Below is a small trained network, with its code and all its weights. Each question gives an input and a class and asks what happens when units are switched off, that is, made to give their printed mean instead of their output.

import numpy as np


def w(rows, s, z=0):
    codes = np.array(rows[::2]) - 128.0
    scale = np.full(codes.shape[1], s)
    scale[-1] = z or s
    return codes * scale


def f(y):
    return y / 2 * (1 + np.tanh(0.7978845608 * (y + 0.044715 * y**3)))


def log_softmax(a):
    a = a - a.max(-1, keepdims=True)
    return a - np.log(np.exp(a).sum(-1, keepdims=True))


def net(x, mask):
    res = np.array(x, float).reshape(1, 8) / 4 @ E
    y = f(res @ A[0][:, :-1].T + A[0][:, -1])
    res = res + np.where(mask, y, B[0][:, -1]) @ B[0][:, :-1]
    return log_softmax(res[-1] @ U[:, :-1].T + U[:, -1])


A, B = {}, {}
E = w([
[82,93,134,134,66,150,41,45,217,142,185,95],'x0',
[223,158,135,117,196,138,59,220,197,81,205,107],'x1',
[83,43,146,133,253,112,160,114,228,109,66,191],'x2',
[171,156,123,125,164,49,200,61,150,180,190,53],'x3',
[127,129,127,125,128,128,128,128,128,127,127,128],'x4',
[127,129,128,127,128,127,127,127,129,129,129,129],'x5',
[30,220,134,130,159,54,91,133,124,97,160,173],'x6',
[176,39,135,138,154,35,33,86,46,112,140,152],'x7',
],0.0062)
A[0] = w([
[166,144,118,116,161,124,94,162,163,112,140,96,91],'n0',
[85,87,127,124,92,232,32,211,90,100,61,189,13],'n1',
[179,149,129,127,159,72,214,76,126,152,151,75,73],'n2',
[166,71,119,136,147,69,65,105,43,110,138,142,57],'n3',
[174,35,131,122,151,62,52,95,67,143,125,133,2],'n4',
[6,239,124,126,163,48,90,134,131,125,149,166,22],'n5',
[194,69,120,112,123,168,152,140,130,142,119,112,82],'n6',
[90,39,130,141,253,131,176,97,223,132,84,171,30],'n7',
[70,116,131,127,98,119,163,79,82,144,93,117,34],'n8',
[191,175,126,130,37,167,116,123,77,140,134,82,50],'n9',
[175,149,122,125,151,132,92,165,155,122,157,123,87],'n10',
[152,138,133,125,146,68,158,72,166,150,176,102,71],'n11',
[88,93,116,124,48,142,53,32,233,148,162,103,32],'n12',
[118,104,129,134,85,137,87,96,200,145,161,129,54],'n13',
[116,101,139,136,181,127,135,125,171,137,103,130,48],'n14',
[151,153,120,125,162,116,180,172,71,125,105,150,48],'n15',
[166,151,114,123,150,75,180,59,146,144,178,81,68],'n16',
[172,154,131,125,37,159,120,122,82,146,190,116,43],'n17',
[111,112,138,139,78,147,80,84,179,145,146,110,65],'n18',
[115,183,118,139,100,202,226,163,206,136,106,100,43],'n19',
[189,147,124,123,145,146,72,175,177,113,160,101,62],'n20',
[107,85,115,108,172,135,133,122,171,123,102,139,56],'n21',
[92,198,131,116,97,200,180,150,192,138,133,124,23],'n22',
[186,54,120,136,94,185,159,120,148,127,112,100,76],'n23',
[43,87,118,133,48,122,212,25,57,155,66,125,28],'n24',
[183,150,125,129,189,112,220,203,17,137,68,147,18],'n25',
[220,34,129,135,83,211,189,118,140,160,93,100,42],'n26',
[122,215,114,133,76,118,103,138,45,132,159,97,40],'n27',
[186,139,136,133,169,128,112,174,180,126,161,121,77],'n28',
[169,148,132,136,160,146,87,168,147,125,159,117,70],'n29',
],0.011,0.0054)
B[0] = w([
[126,123,126,123,120,141,153,127,115,137,128,190,157],'n0',
[130,103,119,128,44,194,59,193,130,133,100,97,212],'n1',
[119,111,123,129,78,179,64,170,125,127,104,104,195],'n2',
[125,145,132,125,99,143,156,51,142,163,143,86,186],'n3',
[129,142,122,127,96,140,163,43,132,163,146,86,184],'n4',
[136,148,132,122,183,78,14,82,131,121,144,152,196],'n5',
[116,146,132,126,151,114,81,115,131,125,138,156,162],'n6',
[136,120,128,130,95,23,176,175,124,120,118,96,223],'n7',
[147,132,118,135,129,136,153,140,136,140,135,195,174],'n8',
[131,108,128,124,115,40,154,163,142,118,126,104,198],'n9',
[108,122,117,129,135,137,154,124,119,145,126,187,158],'n10',
[125,115,119,133,88,174,90,159,121,133,108,118,174],'n11',
[125,139,127,131,211,179,160,162,123,89,129,87,221],'n12',
[130,137,132,121,168,154,151,134,111,105,119,99,166],'n13',
[116,113,127,128,117,81,143,141,124,127,120,110,149],'n14',
[124,131,126,133,176,158,151,142,133,104,139,100,159],'n15',
[127,113,130,124,70,174,71,163,136,117,109,119,189],'n16',
[122,128,129,134,120,48,163,153,119,122,107,105,187],'n17',
[136,131,138,126,169,158,150,137,123,104,137,101,171],'n18',
[132,132,127,124,91,147,163,41,126,163,149,78,222],'n19',
[132,128,132,133,129,142,168,138,126,142,129,202,175],'n20',
[130,131,130,126,111,78,141,153,118,120,131,110,154],'n21',
[133,123,126,132,89,153,146,47,122,164,134,92,197],'n22',
[110,145,139,123,157,97,64,112,138,125,142,140,176],'n23',
[130,120,131,128,119,157,184,136,127,149,132,254,245],'n24',
[123,136,136,127,213,192,156,152,128,82,135,83,197],'n25',
[130,151,123,129,176,79,26,97,125,115,134,157,201],'n26',
[126,111,132,131,126,37,146,157,136,119,116,108,191],'n27',
[133,125,126,133,122,140,160,126,125,144,127,199,168],'n28',
[128,122,132,128,132,136,156,120,134,129,120,189,155],'n29',
],0.028,0.012)
U = w([
[135,105,130,120,99,41,173,178,118,115,115,118,4],'0',
[146,116,119,124,123,164,179,147,110,154,137,254,143],'1',
[141,142,121,112,82,159,161,42,127,175,166,86,35],'2',
[130,139,137,115,200,189,164,168,103,66,141,98,252],'3',
[124,93,109,115,50,188,64,190,120,127,88,127,95],'4',
[125,168,134,105,167,92,36,103,125,116,157,175,247],'5',
],0.0075,0.0011)

Each question gives the input, the list of numbers given to net, and the class t.
The units are the neurons (one row each of A and B). Each row of codes is followed by its name. A weight is (code - 128) times the scale printed after its matrix; where a second scale follows, it is the last column's (A, B and U).
mask holds one flag per neuron, in row order. A switched-off neuron (its flag False) gives its mean, the last column of its row in B, instead of its output. The means were averaged over made-up inputs and are rounded, as every weight is.
A unit's drop is (log p(t) with every unit on - log p(t) with that unit switched off) / (log p(t) with every unit on - log p(t) with every unit switched off).
The circuit of an input: a set's keep is (log p(t) with only the set's units on - log p(t) with every unit switched off) / (log p(t) with every unit on - log p(t) with every unit switched off). Starting from the 12 units with the biggest drops (on a tie, the unit counted first), units are removed one at a time, each time the one whose removal leaves the highest keep (on an exact tie, the one counted first), for as long as the keep stays at least 0.8.
units of the circuit, in order: the units of the circuit, biggest drop first
unit that matters most: the unit with the biggest drop
top k neurons: the k neurons with the biggest drops, biggest first
drop of u: that unit's drop, to one decimal
input [8,6,-4,2,1,-8,-5,-4], class 3: top 2 neurons	(n12; n24)
input [5,-3,-4,6,-2,4,6,-2], class 4: unit that matters most	n16
input [8,-8,5,-5,0,1,-8,3], class 1: top 2 neurons	(n24; n8)
input [4,-8,1,-3,-7,-2,-8,3], class 1: top 2 neurons	(n24; n5)
input [8,-5,-8,3,-4,-7,7,1], class 0: top 4 neurons	(n27; n17; n9; n25)
input [-8,-7,-1,-7,-3,-5,-7,-6], class 3: top 4 neurons	(n25; n15; n20; n28)
input [8,2,-8,7,6,5,7,2], class 0: top 3 neurons	(n27; n17; n9)
input [6,0,2,7,-7,-6,8,-7], class 5: top 4 neurons	(n5; n1; n4; n3)
input [-8,7,2,0,-3,4,7,8], class 2: top 4 neurons	(n3; n4; n24; n12)
input [-2,6,-8,-1,8,-5,-8,1], class 0: top 2 neurons	(n9; n17)
input [-4,-6,-4,3,7,-7,2,6], class 1: top 3 neurons	(n24; n19; n8)
input [-6,6,-2,-7,0,-8,8,1], class 5: top 3 neurons	(n5; n24; n2)
input [7,-3,-4,7,3,7,-4,6], class 3: top 2 neurons	(n12; n1)
input [3,3,7,-1,-2,6,8,-1], class 5: top 4 neurons	(n5; n9; n17; n27)
input [8,4,1,3,1,4,2,-5], class 3: units of the circuit, in order	(n12)
input [6,5,5,-5,-4,5,6,-4], class 3: drop of n23	0.5
input [-1,0,8,-6,6,-2,-5,4], class 0: drop of n7	4.2
input [-4,7,7,-1,0,4,4,8], class 2: drop of n3	1.9
